M =
[[8119 6217 6114 2619 8095 4268]
 [5233 4633 3839 2203 8184 5931]
 [5151 2682 4707 7239 5425 4565]
 [8207 7362 8052 4701 5921 4550]
 [3649 4433 5486 6014 5621 5704]
 [3517 2232 4663 9013 5889 6789]
 [7250 7958 6588 2146 4987 4383]
 [6318 7800 6176 5347 7227 6423]]
Rows and columns are numbered from 1.
The entry at row 1, column 3 is 6114
The entry at row 3, column 1: 5151
The entry at row 1, column 2 -> 6217
Report the entry just right of 9013.
5889
Report the entry directly above 6423.
4383
Report the entry at row 2, column 1.
5233
Report the entry in the bottom-left corner.
6318
Report the entry just left of 4268.
8095
The entry just left of 4707: 2682
The entry just left of 6014 -> 5486
Report the entry in row 2 and column 2.
4633
The entry directly below 5704: 6789
Report the entry in row 1 and column 1.
8119
Report the entry just right of 2232.
4663
Report the top entry of the column that holds the largest entry.
2619
Report the entry just right of 2682.
4707
Report the entry directly above 5931.
4268
Report the entry just left of 4383.
4987
Report the entry directly below the largest entry.
2146
The entry in the bottom-right corner is 6423
Report the entry directly below 4701.
6014
The bottom entry of the column that holds the largest entry: 5347
Report the entry directly above the smallest entry.
9013
The entry just right of 5921 is 4550
Report the entry directly above 5889.
5621

B =
[[-1.4 -1.3 -0.7 -2.4  1.9 -0.9  2.6 -0.7 -0.6  0.2  0.1 -2.1  1.4 -0.9
  -1.5 -1.3]
 [-1.5 -0.4  1.0 -1.5 -0.8 -1.5 -1.4 -1.5 -1.4 -2.1 -0.6 -0.5 -0.1  0.1
  -1.5 -1.4]]
The entry just left of 1.0 is -0.4
Read off the first entry in reading order.
-1.4
Read off the entry just left of 1.9.
-2.4
The third largest entry -> 1.4
The 5th entry in reading order: 1.9
The entry just right of the largest entry: -0.7
Read off the entry just right of 1.4.
-0.9

Read these off the array that follows. Indices start at 1.
1) Read off the top-left entry.
2) Read off the entry in the top-right corner.
3) Read off the entry in row 1 and column 3.
4) Read off the entry in row 3 and column 1.
5) Read off the entry just right of 56.
6) Read off the entry just right of the largest entry.
7) Read off the entry in row 2 and column 1.
8) Read off the entry just left of the largest entry.
[[-32 -54  53 -51 -55  44 -59  53  43 -11 -46 -34]
 [-23  31 -46  57  61 -73  28 -43 -23 -64  54 -39]
 [ 56  68 -64 -14  22  35  69 -63 -64  46  16  45]
 [-28 -61  74  37  36  36 -67  72  75  -6  35 -25]
 [-11 -54  76  34  15  31 -62  65  73  -7  18 -27]
 [ 46  66 -75  25  36 -17  73 -70 -71  33  26  42]
 [ 45  -8  63  39  37  38  21  61  62  42  29  41]
 [-43  -8  -4  60  60 -70 -11 -10   6 -63  51 -48]
 [ 44  34  22 -10  -8  62  41  29  24  54   2  43]
 [ 26  14 -67 -44 -48  31  37 -65 -63  40 -39  32]
 [  5  24  22  57  59 -63  23  21  32 -43  48 -12]]
1) -32
2) -34
3) 53
4) 56
5) 68
6) 34
7) -23
8) -54
